Below are the code and all the weights of a small trained network. Each question names an input and a target symbol and asks about switching units off, where a switched-off unit gives its printed mean instead of its output.

import numpy as np


def w(rows, s, z=0):
    codes = np.array(rows[::2]) - 128.0
    scale = np.full(codes.shape[1], s)
    scale[-1] = z or s
    return codes * scale


def f(y):
    return y / 2 * (1 + np.tanh(0.7978845608 * (y + 0.044715 * y**3)))


def softmax(a):
    e = np.exp(a - a.max(-1, keepdims=True))
    return e / e.sum(-1, keepdims=True)


def log_softmax(a):
    a = a - a.max(-1, keepdims=True)
    return a - np.log(np.exp(a).sum(-1, keepdims=True))


def net(x, mask):
    ids = ['ΞΣΨαβγεζλπτ'.index(c) for c in x.split()]
    T = len(ids)
    res = E[ids] + P[:T]
    r = res
    for j in range(3):
        rows = slice(4 * j, 4 * j + 4)
        q, k, v = (r @ M[0][rows].T for M in (Q, K, V))
        z = softmax(np.where(np.tri(T) > 0, q @ k.T / 4**0.5, -1e9)) @ v
        o = O[0][rows]
        res = res + np.where(mask[j], z, o[:, -1]) @ o[:, :-1]
    y = f(res @ A[0][:, :-1].T + A[0][:, -1])
    res = res + np.where(mask[3:15], y, B[0][:, -1]) @ B[0][:, :-1]
    return log_softmax(res[-1] @ U[:, :-1].T + U[:, -1])


Q, K, V, O, A, B = {}, {}, {}, {}, {}, {}
E = w([
[158,118,134,194,130,130,71,71,191,174],'Ξ',
[52,61,151,145,125,130,82,153,184,144],'Σ',
[156,108,42,125,118,108,112,102,77,8],'Ψ',
[102,16,117,170,132,84,87,89,128,146],'α',
[194,197,107,158,105,165,80,103,191,91],'β',
[138,201,100,166,78,30,162,155,208,119],'γ',
[78,102,38,104,160,156,58,78,191,99],'ε',
[217,109,81,174,98,133,129,93,157,143],'ζ',
[219,77,173,16,200,93,3,163,168,142],'λ',
[77,157,194,167,120,75,88,159,115,35],'π',
[144,95,64,172,154,163,179,171,172,87],'τ',
],0.019)
P = w([
[40,124,139,189,24,207,158,56,83,183],'0',
[69,109,107,208,23,165,107,86,128,159],'1',
[62,86,163,165,60,158,164,51,179,116],'2',
[95,110,94,206,65,135,91,112,144,145],'3',
[90,83,169,145,104,139,165,74,187,103],'4',
[122,121,110,187,128,134,95,127,104,150],'5',
[129,106,89,194,110,85,65,149,191,117],'6',
[122,87,178,127,158,108,155,106,194,87],'7',
[155,134,108,170,185,104,83,150,97,139],'8',
[161,117,89,175,165,59,57,177,192,108],'9',
[145,107,170,116,208,70,141,130,203,75],'10',
[185,161,89,156,216,63,66,191,133,128],'11',
[163,140,153,110,254,50,134,137,198,71],'12',
[205,163,89,151,239,34,54,213,143,126],'13',
],0.012)
Q[0] = w([
[121,99,171,75,156,151,213,62,129,134],'head 1',
[123,157,145,80,121,249,124,143,11,176],'head 1',
[138,110,189,75,100,142,149,127,180,65],'head 1',
[154,129,164,130,109,89,126,88,127,106],'head 1',
[145,117,122,98,113,133,141,148,129,114],'head 2',
[133,117,130,165,108,110,109,137,160,84],'head 2',
[149,84,121,153,155,113,49,73,196,170],'head 2',
[99,184,116,82,128,133,218,202,75,122],'head 2',
[132,117,169,94,75,123,174,164,98,156],'head 3',
[154,151,161,150,138,171,135,154,116,159],'head 3',
[170,80,126,141,150,133,137,100,199,53],'head 3',
[151,101,89,192,116,130,94,187,111,113],'head 3',
],0.019)
K[0] = w([
[90,139,77,209,23,128,86,161,148,84],'head 1',
[24,142,108,211,28,179,202,37,127,123],'head 1',
[153,106,50,188,135,56,66,175,164,147],'head 1',
[106,126,87,51,116,135,108,194,149,177],'head 1',
[133,143,130,107,132,151,97,151,147,123],'head 2',
[125,154,93,124,247,87,148,140,127,125],'head 2',
[133,162,108,132,143,103,220,224,81,68],'head 2',
[140,122,153,116,82,218,82,43,137,233],'head 2',
[58,150,92,197,83,161,100,77,140,125],'head 3',
[67,119,103,114,60,114,130,82,102,116],'head 3',
[196,117,133,57,211,59,45,214,134,160],'head 3',
[142,158,160,20,227,91,147,84,129,160],'head 3',
],0.013)
V[0] = w([
[203,134,235,160,68,122,143,103,114,211],'head 1',
[99,14,92,111,109,119,197,191,132,223],'head 1',
[1,171,115,96,166,222,100,252,216,148],'head 1',
[179,167,120,101,45,187,156,232,153,76],'head 1',
[46,134,216,191,93,113,84,124,116,125],'head 2',
[72,110,134,176,203,230,122,187,170,140],'head 2',
[84,154,69,171,156,80,235,134,103,106],'head 2',
[53,85,99,111,146,91,122,137,196,249],'head 2',
[235,209,103,71,130,186,135,81,134,98],'head 3',
[90,171,203,63,109,153,42,191,127,107],'head 3',
[85,114,65,6,93,74,99,42,24,87],'head 3',
[121,184,163,104,31,66,169,182,89,90],'head 3',
],0.0094)
O[0] = w([
[203,84,172,7,131,16,183,198,48,61,111],'head 1',
[208,182,209,95,142,187,90,43,108,1,102],'head 1',
[175,142,26,216,126,143,82,31,96,156,123],'head 1',
[206,95,223,197,73,89,46,182,61,237,69],'head 1',
[63,142,48,149,219,63,151,211,120,157,157],'head 2',
[104,147,212,153,207,194,166,123,10,185,176],'head 2',
[220,104,188,200,132,132,163,96,109,18,221],'head 2',
[193,83,211,153,214,28,116,10,162,228,98],'head 2',
[27,32,241,139,112,66,126,30,130,200,95],'head 3',
[163,104,48,61,90,141,194,41,91,216,176],'head 3',
[176,132,201,115,178,237,175,64,243,188,68],'head 3',
[205,41,76,151,171,158,43,221,185,155,1],'head 3',
],0.008,0.01)
A[0] = w([
[100,144,79,186,123,75,100,140,211,70,18],'neuron 1',
[63,221,129,89,201,153,74,177,97,147,100],'neuron 2',
[180,206,57,156,118,223,138,95,180,179,130],'neuron 3',
[124,114,92,113,84,112,153,88,96,185,16],'neuron 4',
[107,82,197,129,160,136,1,197,127,82,77],'neuron 5',
[165,102,102,154,167,180,125,211,193,148,126],'neuron 6',
[177,138,64,89,155,171,186,190,181,193,159],'neuron 7',
[140,78,128,69,33,216,144,91,63,147,51],'neuron 8',
[67,104,143,213,153,141,116,157,133,116,101],'neuron 9',
[86,47,156,37,196,196,70,134,198,185,134],'neuron 10',
[56,140,189,113,60,88,221,100,158,135,2],'neuron 11',
[154,201,64,85,162,183,116,78,173,66,158],'neuron 12',
],0.0083,0.0065)
B[0] = w([
[114,140,161,125,161,180,140,77,86,173,234],'neuron 1',
[164,107,153,172,100,152,128,100,145,111,180],'neuron 2',
[92,100,127,2,142,124,118,150,105,159,206],'neuron 3',
[147,164,144,162,192,141,61,147,234,81,171],'neuron 4',
[215,99,212,40,177,116,70,163,140,149,181],'neuron 5',
[198,106,106,123,142,132,158,128,187,94,169],'neuron 6',
[119,169,191,115,88,82,93,30,104,93,167],'neuron 7',
[56,89,195,155,112,168,74,161,145,159,175],'neuron 8',
[153,125,125,68,42,135,133,112,170,129,204],'neuron 9',
[158,174,104,240,85,146,142,178,72,100,143],'neuron 10',
[156,125,84,114,129,155,56,148,107,119,203],'neuron 11',
[155,124,146,205,126,78,159,199,124,182,254],'neuron 12',
],0.0097,0.017)
U = w([
[95,192,101,129,190,160,72,168,148,139,127],'Ξ',
[96,85,119,167,61,81,125,204,110,182,163],'Σ',
[197,143,41,109,99,117,175,95,121,127,163],'Ψ',
[127,178,147,105,92,171,141,173,209,152,1],'α',
[35,208,116,92,159,74,138,146,42,86,188],'β',
[107,204,150,171,175,133,146,194,154,144,133],'γ',
[90,199,172,64,166,101,105,201,120,154,60],'ε',
[200,82,65,154,204,143,87,197,128,156,50],'ζ',
[158,220,155,154,101,184,70,128,51,143,57],'λ',
[102,113,162,112,165,197,191,111,75,210,207],'π',
[166,134,53,170,184,145,102,197,2,197,106],'τ',
],0.0053,0.0059)

Each question gives the input, a string of symbols that net reads in full, and the target symbol t.
The units are the heads (4 rows each of Q, K, V and O) and the neurons (one row each of A and B). Each row of codes is followed by its name. A weight is (code - 128) times the scale printed after its matrix; where a second scale follows, it is the last column's (O, A, B and U).
mask holds one flag per unit, heads first, then neurons. A switched-off unit (its flag False) gives its mean, the last column of its rows in O or B, instead of its output. The means were averaged over made-up inputs and are rounded, as every weight is.
A unit's drop is (log p(t) with every unit on - log p(t) with that unit switched off) / (log p(t) with every unit on - log p(t) with every unit switched off).
The circuit of an input: a set's keep is (log p(t) with only the set's units on - log p(t) with every unit switched off) / (log p(t) with every unit on - log p(t) with every unit switched off). Starting from the 12 units with the biggest drops (on a tie, the unit counted first), units are removed one at a time, each time the one whose removal leaves the highest keep (on an exact tie, the one counted first), for as long as the keep stays at least 0.8.
circuit, biggest first: the units of the circuit, biggest drop first
top k neurons: the k neurons with the biggest drops, biggest first
heads that matter: for each layer, one digit per head in row order, 1 if its drop is at least 0.15 and else 0, layers parted by /
input ζ Ξ Σ ζ ζ Ξ γ π β β π λ Σ, target β: circuit, biggest first : [head 2; neuron 12]
input ε Ψ β Ξ ε ζ ε α τ, target γ: heads that matter : 101
input β τ α Ξ β ζ ζ Ξ τ τ ε ζ β ε, target Σ: heads that matter : 101
input Ψ α Ψ π α τ Ξ ζ Ψ β τ ζ, target λ: circuit, biggest first : [head 1; head 2]
input Σ λ ε α, target ζ: heads that matter : 011
input Σ Ξ Ξ α τ τ β, target λ: circuit, biggest first : [head 1]
input π Ψ τ, target α: circuit, biggest first : [head 1; neuron 9; head 3]
input Ψ λ Ξ, target Σ: top 2 neurons : [neuron 8; neuron 12]
input τ β λ, target π: heads that matter : 011
input ζ α α Ξ τ λ π, target β: circuit, biggest first : [neuron 12; head 2]
input Σ Ψ ε β β Ξ β, target β: circuit, biggest first : [head 3; head 1]
input Ξ π Σ, target Ψ: heads that matter : 001
input ζ ε τ β π τ β Σ τ α π, target γ: heads that matter : 101
input β τ β β α τ β τ α Ξ Ξ, target β: circuit, biggest first : [head 3; head 1]
input λ Σ β π π ε β Σ Ξ τ γ Σ Ψ, target Σ: circuit, biggest first : [head 2; neuron 8; neuron 12; head 3]
input γ ζ τ Ξ ζ α, target ε: circuit, biggest first : [head 3; head 1; neuron 5]
input β α α α, target γ: circuit, biggest first : [head 3; head 1; neuron 12]
input β Σ τ, target τ: circuit, biggest first : [head 3; head 1; neuron 12]
input β β ζ π Ξ, target Ψ: top 2 neurons : [neuron 6; neuron 7]
input Ξ π Ξ λ, target β: circuit, biggest first : [head 2; neuron 7; head 3]
input ε β π ζ π, target ε: circuit, biggest first : [head 1; neuron 5]
input τ τ β τ α π β τ, target Σ: circuit, biggest first : [head 1]
input τ β Ψ λ β Ψ Σ β ζ, target Σ: heads that matter : 010
input τ Ξ Σ α π τ Σ Ξ λ, target π: top neuron : [neuron 12]
input β Ξ λ α ζ Σ β τ Ξ τ π β β, target β: heads that matter : 011
input Ψ β Ψ, target Σ: heads that matter : 100
input α Ψ ζ ε β, target π: heads that matter : 100
input λ Ξ Σ α, target ζ: heads that matter : 011
